Here is a tiny trained network, its code and every weight. The questions are about switching its units off for an input and a target symbol, where a switched-off unit gives its printed mean instead of its output.

import numpy as np


def w(rows, s, z=0):
    codes = np.array(rows[::2]) - 128.0
    scale = np.full(codes.shape[1], s)
    scale[-1] = z or s
    return codes * scale


def norm(h):
    return h / np.sqrt((h * h).mean(-1, keepdims=True) + 1e-5)


def f(y):
    return np.maximum(y, 0)


def softmax(a):
    e = np.exp(a - a.max(-1, keepdims=True))
    return e / e.sum(-1, keepdims=True)


def log_softmax(a):
    a = a - a.max(-1, keepdims=True)
    return a - np.log(np.exp(a).sum(-1, keepdims=True))


def net(x, mask):
    ids = ['ΔΞΨαεζηθπφ'.index(c) for c in x.split()]
    T = len(ids)
    res = E[ids] + P[:T]
    u = 0
    for l in range(2):
        r = norm(res)
        for j in range(2):
            rows = slice(2 * j, 2 * j + 2)
            q, k, v = (r @ M[l][rows].T for M in (Q, K, V))
            z = softmax(np.where(np.tri(T) > 0, q @ k.T / 2**0.5, -1e9)) @ v
            o = O[l][rows]
            res = res + np.where(mask[u + j], z, o[:, -1]) @ o[:, :-1]
        u += 2
        y = f(norm(res) @ A[l][:, :-1].T + A[l][:, -1])
        res = res + np.where(mask[u : u + 4], y, B[l][:, -1]) @ B[l][:, :-1]
        u += 4
    return log_softmax(norm(res)[-1] @ U[:, :-1].T + U[:, -1])


Q, K, V, O, A, B = {}, {}, {}, {}, {}, {}
E = w([
[156,110,112],'Δ',
[146,145,63],'Ξ',
[154,113,114],'Ψ',
[123,97,198],'α',
[181,124,40],'ε',
[216,78,95],'ζ',
[134,163,2],'η',
[61,138,132],'θ',
[90,133,52],'π',
[113,78,107],'φ',
],0.0075)
P = w([
[188,162,2],'0',
[171,146,49],'1',
[162,145,59],'2',
[160,146,77],'3',
[157,146,88],'4',
[155,145,102],'5',
[151,147,116],'6',
[146,142,134],'7',
[158,135,139],'8',
[167,128,138],'9',
],0.0029)
Q[0] = w([
[100,180,57],'0.h1',
[149,241,226],'0.h1',
[240,230,207],'0.h2',
[149,1,117],'0.h2',
],0.0028)
K[0] = w([
[143,122,152],'0.h1',
[152,143,98],'0.h1',
[105,253,70],'0.h2',
[51,122,200],'0.h2',
],0.0067)
V[0] = w([
[64,70,101],'0.h1',
[117,1,115],'0.h1',
[182,178,112],'0.h2',
[103,28,63],'0.h2',
],0.0053)
O[0] = w([
[66,43,70,160],'0.h1',
[82,64,129,228],'0.h1',
[115,160,129,138],'0.h2',
[51,3,101,250],'0.h2',
],0.0055,0.002)
A[0] = w([
[148,254,110,174],'0.n1',
[117,210,36,119],'0.n2',
[58,136,116,253],'0.n3',
[157,49,103,116],'0.n4',
],0.0048,0.0004)
B[0] = w([
[49,187,27,138],'0.n1',
[153,175,2,201],'0.n2',
[237,184,130,188],'0.n3',
[77,87,135,251],'0.n4',
],0.0041,0.0027)
Q[1] = w([
[103,2,165],'1.h1',
[222,120,111],'1.h1',
[80,97,139],'1.h2',
[80,112,133],'1.h2',
],0.0093)
K[1] = w([
[3,190,141],'1.h1',
[110,154,36],'1.h1',
[128,197,117],'1.h2',
[141,144,145],'1.h2',
],0.0071)
V[1] = w([
[99,35,2],'1.h1',
[34,170,151],'1.h1',
[158,171,110],'1.h2',
[69,36,98],'1.h2',
],0.0042)
O[1] = w([
[136,189,199,255],'1.h1',
[68,230,4,113],'1.h1',
[112,73,135,108],'1.h2',
[204,169,109,211],'1.h2',
],0.0034,0.0044)
A[1] = w([
[241,154,171,1],'1.n1',
[158,53,103,161],'1.n2',
[166,160,162,13],'1.n3',
[101,115,255,214],'1.n4',
],0.0049,0.00083)
B[1] = w([
[185,23,182,159],'1.n1',
[53,245,194,238],'1.n2',
[196,62,164,131],'1.n3',
[131,203,3,253],'1.n4',
],0.0035,0.0026)
U = w([
[102,238,23,199],'Δ',
[182,122,49,93],'Ξ',
[135,120,168,76],'Ψ',
[206,117,212,184],'α',
[2,1,140,172],'ε',
[142,141,166,69],'ζ',
[120,110,130,2],'η',
[147,100,120,20],'θ',
[137,139,199,114],'π',
[72,149,155,120],'φ',
],0.0091,0.0054)

Each question gives the input, a string of symbols that net reads in full, and the target symbol t.
The units are the heads (2 rows each of Q, K, V and O) and the neurons (one row each of A and B). Each row of codes is followed by its name. A weight is (code - 128) times the scale printed after its matrix; where a second scale follows, it is the last column's (O, A, B and U).
mask holds one flag per unit, layer by layer, with each layer's heads first. A switched-off unit (its flag False) gives its mean, the last column of its rows in O or B, instead of its output. The means were averaged over made-up inputs and are rounded, as every weight is.
A unit's drop is (log p(t) with every unit on - log p(t) with that unit switched off) / (log p(t) with every unit on - log p(t) with every unit switched off).
The circuit of an input: a set's keep is (log p(t) with only the set's units on - log p(t) with every unit switched off) / (log p(t) with every unit on - log p(t) with every unit switched off). Starting from all 12 units, units are removed one at a time, each time the one whose removal leaves the highest keep (on an exact tie, the one counted first), for as long as the keep stays at least 0.8.
units of the circuit, in order: the units of the circuit, biggest drop first
top k neurons: the k neurons with the biggest drops, biggest first
k most important neurons of layer l: the k neurons of layer l with the biggest drops, biggest first
which heads matter: for each layer, one digit per head in row order, 1 if its drop is at least 0.15 and else 0, layers parted by /
drop when u is switched off: that unit's drop, to one decimal
input ε φ η α, target ε: units of the circuit, in order	1.n4; 0.h2
input θ α Δ α α α π ε θ Ψ, target Δ: top 2 neurons	0.n3; 0.n4
input θ φ θ, target ε: units of the circuit, in order	0.h2
input Ξ ζ α α θ φ α θ α Ψ, target Δ: units of the circuit, in order	1.n2; 0.n4
input ζ φ α φ θ, target ε: units of the circuit, in order	0.h2; 0.h1
input α α φ Ψ, target ε: top 2 neurons	1.n4; 1.n2
input Ψ α Δ, target α: which heads matter	00 / 10
input α θ η α, target Δ: which heads matter	00 / 10
input η ε φ Δ, target ε: which heads matter	01 / 00
input Ψ α Ξ α φ α α α Ψ, target α: 2 most important neurons of layer 1	1.n1; 1.n2
input θ α α α Ψ, target α: which heads matter	01 / 00
input φ α Ψ, target ε: top 4 neurons	0.n3; 0.n4; 1.n4; 0.n2
input α φ α Δ, target ε: which heads matter	11 / 00
input α θ Ψ α π α α Δ Δ, target α: 2 most important neurons of layer 1	1.n1; 1.n2
input π α η π θ α, target Δ: most important neuron of layer 1	1.n4
input α φ α, target ε: drop when 0.n4 is switched off	0.0
